Here is a tiny trained network, its code and every weight. The questions are about switching its units off for an input and a target symbol, where a switched-off unit gives its printed mean instead of its output.

import numpy as np


def w(rows, s, z=0):
    codes = np.array(rows[::2]) - 128.0
    scale = np.full(codes.shape[1], s)
    scale[-1] = z or s
    return codes * scale


def f(y):
    return y / 2 * (1 + np.tanh(0.7978845608 * (y + 0.044715 * y**3)))


def softmax(a):
    e = np.exp(a - a.max(-1, keepdims=True))
    return e / e.sum(-1, keepdims=True)


def log_softmax(a):
    a = a - a.max(-1, keepdims=True)
    return a - np.log(np.exp(a).sum(-1, keepdims=True))


def net(x, mask):
    ids = ['αβγδεζηθλμξπστ'.index(c) for c in x.split()]
    T = len(ids)
    res = E[ids] + P[:T]
    u = 0
    for l in range(2):
        q, k, v = (res @ M[l].T for M in (Q, K, V))
        z = softmax(np.where(np.tri(T) > 0, q @ k.T / 3**0.5, -1e9)) @ v
        res = res + np.where(mask[u], z, O[l][:, -1]) @ O[l][:, :-1]
        u += 1
        y = f(res @ A[l][:, :-1].T + A[l][:, -1])
        res = res + np.where(mask[u : u + 4], y, B[l][:, -1]) @ B[l][:, :-1]
        u += 4
    return log_softmax(res[-1] @ U[:, :-1].T + U[:, -1])


Q, K, V, O, A, B = {}, {}, {}, {}, {}, {}
E = w([
[132,68,176,86,78,126,136,142,170],'α',
[189,124,128,126,83,132,186,122,111],'β',
[134,151,205,120,154,129,130,59,163],'γ',
[142,157,88,138,146,183,145,136,134],'δ',
[90,148,72,131,73,151,84,112,140],'ε',
[125,143,142,116,183,154,144,157,185],'ζ',
[145,112,129,120,67,29,180,76,169],'η',
[242,190,188,149,139,136,151,150,130],'θ',
[114,126,113,52,161,134,154,127,105],'λ',
[126,80,138,93,145,135,77,57,188],'μ',
[100,121,206,104,149,148,207,174,152],'ξ',
[128,150,53,142,6,99,133,129,73],'π',
[163,131,119,62,71,111,96,137,173],'σ',
[208,95,116,114,178,161,126,165,185],'τ',
],0.021)
P = w([
[105,174,105,4,121,185,143,17,234],'0',
[147,153,131,28,138,110,51,180,111],'1',
[194,149,136,2,162,131,62,165,159],'2',
[190,153,124,10,157,112,51,170,137],'3',
[114,202,143,106,173,78,69,165,83],'4',
[124,193,139,85,186,85,73,149,96],'5',
],0.0071)
Q[0] = w([
[72,98,175,255,146,80,126,149,66],'L0H1',
[90,20,110,156,174,142,124,140,56],'L0H1',
[137,24,150,129,172,114,62,66,76],'L0H1',
],0.0054)
K[0] = w([
[119,158,132,129,154,76,13,225,99],'L0H1',
[123,152,88,162,131,101,50,169,46],'L0H1',
[136,157,131,150,141,122,132,136,96],'L0H1',
],0.011)
V[0] = w([
[106,127,206,253,32,123,76,42,171],'L0H1',
[107,38,186,49,95,156,192,200,180],'L0H1',
[141,125,138,49,131,152,146,149,36],'L0H1',
],0.0058)
O[0] = w([
[98,121,155,148,64,159,146,101,2,11],'L0H1',
[94,69,171,129,194,196,85,123,32,255],'L0H1',
[180,166,118,13,114,39,119,183,101,153],'L0H1',
],0.009,0.0055)
A[0] = w([
[116,52,211,107,101,71,184,126,154,217],'L0N1',
[113,124,116,136,86,104,202,100,107,253],'L0N2',
[140,153,74,94,71,198,154,253,111,87],'L0N3',
[130,156,140,111,90,167,117,89,163,115],'L0N4',
],0.0075,0.0026)
B[0] = w([
[168,146,51,133,156,169,82,105,10,242],'L0N1',
[125,73,122,67,119,167,105,144,83,107],'L0N2',
[132,195,79,91,169,169,189,32,117,255],'L0N3',
[112,184,136,28,148,129,195,120,124,167],'L0N4',
],0.011,0.003)
Q[1] = w([
[29,102,83,251,218,46,34,154,115],'L1H1',
[107,156,165,255,105,89,55,146,113],'L1H1',
[192,163,66,77,217,209,22,87,91],'L1H1',
],0.0055)
K[1] = w([
[113,145,84,188,89,104,15,171,108],'L1H1',
[119,210,54,238,236,106,93,83,119],'L1H1',
[38,49,231,120,42,227,254,86,252],'L1H1',
],0.0043)
V[1] = w([
[65,89,224,153,182,171,134,41,211],'L1H1',
[17,137,66,141,95,159,156,3,154],'L1H1',
[32,168,146,85,58,145,3,127,186],'L1H1',
],0.0067)
O[1] = w([
[16,98,156,97,146,90,108,10,201,254],'L1H1',
[169,148,113,181,158,66,49,161,89,231],'L1H1',
[109,183,195,141,15,76,34,156,197,162],'L1H1',
],0.012,0.0046)
A[1] = w([
[50,88,41,85,3,150,141,93,124,95],'L1N1',
[118,49,159,102,198,142,63,87,189,250],'L1N2',
[103,81,176,196,113,103,87,55,170,110],'L1N3',
[105,127,139,174,72,77,115,179,154,248],'L1N4',
],0.0061,0.0016)
B[1] = w([
[151,135,107,190,103,133,182,184,97,141],'L1N1',
[77,118,66,187,148,142,181,211,97,250],'L1N2',
[159,67,176,95,69,115,133,38,177,156],'L1N3',
[186,88,213,204,178,223,255,78,175,133],'L1N4',
],0.0094,0.012)
U = w([
[117,94,138,156,115,199,34,150,73,203],'α',
[221,119,119,103,128,148,168,76,123,86],'β',
[114,166,184,145,188,75,108,38,95,4],'γ',
[125,222,61,178,210,139,51,55,137,176],'δ',
[102,207,151,172,32,215,49,186,180,178],'ε',
[64,159,160,217,98,77,220,205,156,185],'ζ',
[211,106,91,164,163,122,126,46,82,14],'η',
[201,170,209,162,139,139,193,93,138,224],'θ',
[105,211,100,81,195,1,88,167,128,115],'λ',
[105,114,131,152,106,80,104,124,169,59],'μ',
[54,184,195,166,141,199,91,174,51,99],'ξ',
[149,181,92,200,59,113,149,182,102,104],'π',
[135,176,170,24,49,157,85,207,188,151],'σ',
[158,82,91,247,162,132,178,163,153,118],'τ',
],0.0055,0.0039)

Each question gives the input, a string of symbols that net reads in full, and the target symbol t.
The units are the heads (3 rows each of Q, K, V and O) and the neurons (one row each of A and B). Each row of codes is followed by its name. A weight is (code - 128) times the scale printed after its matrix; where a second scale follows, it is the last column's (O, A, B and U).
mask holds one flag per unit, layer by layer, with each layer's heads first. A switched-off unit (its flag False) gives its mean, the last column of its rows in O or B, instead of its output. The means were averaged over made-up inputs and are rounded, as every weight is.
A unit's drop is (log p(t) with every unit on - log p(t) with that unit switched off) / (log p(t) with every unit on - log p(t) with every unit switched off).
The circuit of an input: a set's keep is (log p(t) with only the set's units on - log p(t) with every unit switched off) / (log p(t) with every unit on - log p(t) with every unit switched off). Starting from all 10 units, units are removed one at a time, each time the one whose removal leaves the highest keep (on an exact tie, the one counted first), for as long as the keep stays at least 0.8.
units of the circuit, in order: the units of the circuit, biggest drop first
most important unit: the unit with the biggest drop
k most important neurons: the k neurons with the biggest drops, biggest first
k most important neurons of layer l: the k neurons of layer l with the biggest drops, biggest first
drop when u is switched off: that unit's drop, to one decimal
input π ε ε, target π: 3 most important neurons : [L0N3; L0N2; L0N4]
input α α η, target α: 3 most important neurons of layer 0 : [L0N1; L0N3; L0N2]
input α μ λ, target ξ: 2 most important neurons : [L0N1; L1N2]
input θ δ α δ, target β: units of the circuit, in order : [L1H1; L0N1; L0N3]
input λ γ δ τ δ σ, target σ: units of the circuit, in order : [L1H1; L0H1]
input α τ η ξ, target ξ: most important unit : L0H1
input ζ λ α ε, target ζ: units of the circuit, in order : [L1H1; L1N2; L1N1; L0H1]
input β σ β, target β: units of the circuit, in order : [L1H1; L1N2]
input π ζ η, target π: units of the circuit, in order : [L1H1; L0H1; L0N1]
input π λ α, target π: units of the circuit, in order : [L1H1; L0N1; L0H1]
input π α δ τ, target π: units of the circuit, in order : [L1H1; L0N1; L0H1]
input α δ τ α, target α: units of the circuit, in order : [L0N1; L0H1]
input τ τ δ λ, target ζ: 4 most important neurons : [L1N2; L0N1; L0N3; L1N1]
input α δ π ε, target α: units of the circuit, in order : [L0H1]
input η τ τ, target τ: 2 most important neurons : [L0N1; L1N2]
input ε α α θ, target θ: 2 most important neurons : [L1N4; L0N1]
input τ γ ζ, target ζ: 3 most important neurons : [L1N2; L0N1; L0N3]
input ζ α δ μ, target μ: 2 most important neurons : [L1N3; L0N1]
input τ δ ε, target ζ: 3 most important neurons : [L1N2; L1N1; L0N1]
input δ ξ ξ, target λ: most important unit : L0N1
input α β δ δ α, target α: 3 most important neurons of layer 0 : [L0N1; L0N3; L0N4]
input τ λ ζ, target ζ: drop when L0H1 is switched off : 0.2
input τ β τ, target τ: drop when L1H1 is switched off : 0.3
